Below is a small trained network, with its code and all its weights. Each question gives an input and a target symbol and asks what happens when units are switched off, that is, made to give their printed mean instead of their output.

import numpy as np


def w(rows, s, z=0):
    codes = np.array(rows[::2]) - 128.0
    scale = np.full(codes.shape[1], s)
    scale[-1] = z or s
    return codes * scale


def f(y):
    return np.maximum(y, 0)


def softmax(a):
    e = np.exp(a - a.max(-1, keepdims=True))
    return e / e.sum(-1, keepdims=True)


def log_softmax(a):
    a = a - a.max(-1, keepdims=True)
    return a - np.log(np.exp(a).sum(-1, keepdims=True))


def net(x, mask):
    ids = ['βδεηλμψ'.index(c) for c in x.split()]
    T = len(ids)
    res = E[ids] + P[:T]
    u = 0
    for l in range(2):
        q, k, v = (res @ M[l].T for M in (Q, K, V))
        z = softmax(np.where(np.tri(T) > 0, q @ k.T / 3**0.5, -1e9)) @ v
        res = res + np.where(mask[u], z, O[l][:, -1]) @ O[l][:, :-1]
        u += 1
        y = f(res @ A[l][:, :-1].T + A[l][:, -1])
        res = res + np.where(mask[u : u + 4], y, B[l][:, -1]) @ B[l][:, :-1]
        u += 4
    return log_softmax(res[-1] @ U[:, :-1].T + U[:, -1])


Q, K, V, O, A, B = {}, {}, {}, {}, {}, {}
E = w([
[105,177,218],'β',
[122,72,129],'δ',
[255,35,142],'ε',
[133,71,141],'η',
[146,105,96],'λ',
[137,44,87],'μ',
[100,152,30],'ψ',
],0.016)
P = w([
[168,104,85],'0',
[217,84,214],'1',
[198,108,178],'2',
[178,94,165],'3',
[172,90,157],'4',
[152,95,152],'5',
[137,88,158],'6',
[127,89,134],'7',
[105,77,170],'8',
[96,108,134],'9',
[75,81,180],'10',
[48,133,133],'11',
[2,58,213],'12',
[115,99,42],'13',
],0.0097)
Q[0] = w([
[137,178,61],'0.h0',
[129,64,6],'0.h0',
[98,51,106],'0.h0',
],0.011)
K[0] = w([
[194,112,160],'0.h0',
[52,72,163],'0.h0',
[9,200,129],'0.h0',
],0.012)
V[0] = w([
[116,26,96],'0.h0',
[118,161,2],'0.h0',
[107,226,147],'0.h0',
],0.0099)
O[0] = w([
[93,44,106,247],'0.h0',
[83,160,3,89],'0.h0',
[146,202,129,3],'0.h0',
],0.011,0.0071)
A[0] = w([
[228,216,111,83],'0.n0',
[3,129,185,127],'0.n1',
[123,100,226,231],'0.n2',
[190,122,89,255],'0.n3',
],0.0077,0.0067)
B[0] = w([
[223,94,159,129],'0.n0',
[252,117,127,165],'0.n1',
[1,173,77,248],'0.n2',
[58,183,141,198],'0.n3',
],0.0075,0.012)
Q[1] = w([
[2,101,114],'1.h0',
[138,115,126],'1.h0',
[30,45,190],'1.h0',
],0.0089)
K[1] = w([
[246,87,30],'1.h0',
[131,175,139],'1.h0',
[125,136,2],'1.h0',
],0.0097)
V[1] = w([
[120,214,234],'1.h0',
[96,173,99],'1.h0',
[243,24,255],'1.h0',
],0.0059)
O[1] = w([
[31,125,107,6],'1.h0',
[142,183,79,124],'1.h0',
[77,34,253,84],'1.h0',
],0.0074,0.019)
A[1] = w([
[91,102,52,166],'1.n0',
[176,168,52,54],'1.n1',
[133,111,234,128],'1.n2',
[255,166,116,10],'1.n3',
],0.0087,0.011)
B[1] = w([
[23,170,154,255],'1.n0',
[172,72,250,180],'1.n1',
[235,168,182,178],'1.n2',
[28,63,253,154],'1.n3',
],0.0061,0.0089)
U = w([
[16,105,179,136],'β',
[94,58,125,209],'δ',
[81,43,200,1],'ε',
[44,52,157,195],'η',
[104,188,2,203],'λ',
[232,33,86,158],'μ',
[134,197,196,164],'ψ',
],0.0067,0.0052)

Each question gives the input, a string of symbols that net reads in full, and the target symbol t.
The units are the heads (3 rows each of Q, K, V and O) and the neurons (one row each of A and B). Each row of codes is followed by its name. A weight is (code - 128) times the scale printed after its matrix; where a second scale follows, it is the last column's (O, A, B and U).
mask holds one flag per unit, layer by layer, with each layer's heads first. A switched-off unit (its flag False) gives its mean, the last column of its rows in O or B, instead of its output. The means were averaged over made-up inputs and are rounded, as every weight is.
A unit's drop is (log p(t) with every unit on - log p(t) with that unit switched off) / (log p(t) with every unit on - log p(t) with every unit switched off).
The circuit of an input: a set's keep is (log p(t) with only the set's units on - log p(t) with every unit switched off) / (log p(t) with every unit on - log p(t) with every unit switched off). Starting from all 10 units, units are removed one at a time, each time the one whose removal leaves the highest keep (on an exact tie, the one counted first), for as long as the keep stays at least 0.8.
circuit, biggest first: the units of the circuit, biggest drop first
most important unit: the unit with the biggest drop
k most important neurons: the k neurons with the biggest drops, biggest first
k most important neurons of layer l: the k neurons of layer l with the biggest drops, biggest first
input μ λ μ λ μ ε λ λ β β λ, target ψ: circuit, biggest first : [0.h0]
input μ μ η μ β λ η ψ ψ, target μ: circuit, biggest first : [0.h0 0.n2 1.h0 1.n0]
input μ δ ψ β λ η μ μ η λ ε β, target μ: 3 most important neurons of layer 0 : [0.n1 0.n3 0.n2]
input λ μ μ β, target λ: circuit, biggest first : [0.h0 1.h0]
input μ β η β η β μ η λ η η λ λ, target μ: circuit, biggest first : [0.h0 1.h0 0.n1]
input ψ δ λ η μ λ β η, target ψ: circuit, biggest first : [1.n1 0.h0 1.h0 1.n3]
input λ δ η η β μ, target λ: circuit, biggest first : [0.h0 1.h0]
input μ η μ μ λ μ μ η η η δ μ, target μ: circuit, biggest first : [0.h0 1.h0]
input μ β μ μ μ μ λ λ δ, target μ: 2 most important neurons : [0.n1 1.n0]
input ψ μ η μ δ η, target ψ: 3 most important neurons : [1.n1 1.n3 1.n0]
input β μ μ μ δ, target β: 2 most important neurons : [0.n2 0.n1]
input μ η η δ λ μ η ψ μ μ μ η, target μ: circuit, biggest first : [0.h0 1.h0 0.n1]
input μ λ μ μ η μ μ μ μ η λ μ ψ, target μ: 2 most important neurons of layer 0 : [0.n2 0.n1]
input β η η, target β: circuit, biggest first : [1.h0 0.h0]
input ε β η μ β ψ β μ β ψ, target ψ: most important unit : 0.h0
input μ μ η η δ ε β η μ η, target μ: circuit, biggest first : [0.h0 1.h0]
input ψ μ ε η β β λ λ μ μ μ ψ, target ψ: 3 most important neurons : [1.n1 1.n3 1.n0]
input ψ μ μ η ψ μ μ ψ β η δ, target ψ: 2 most important neurons : [1.n1 1.n3]
input λ μ δ, target λ: 2 most important neurons of layer 1 : [1.n1 1.n3]
input μ ψ β μ μ μ μ η μ μ β δ, target μ: 2 most important neurons : [1.n0 0.n1]
input β λ ψ η μ β η η η μ, target β: most important neuron : [0.n2]
input β λ λ μ μ η, target β: 2 most important neurons : [0.n2 0.n1]
input λ ε η β δ μ λ, target λ: 3 most important neurons of layer 0 : [0.n3 0.n1 0.n2]
input μ μ δ λ η η μ β η λ λ, target μ: 2 most important neurons of layer 1 : [1.n0 1.n3]
input μ μ η ε μ λ μ ε ε β δ, target ψ: 2 most important neurons : [1.n2 0.n2]
input μ μ λ λ β η μ μ μ μ ε η μ, target μ: 2 most important neurons of layer 0 : [0.n1 0.n3]
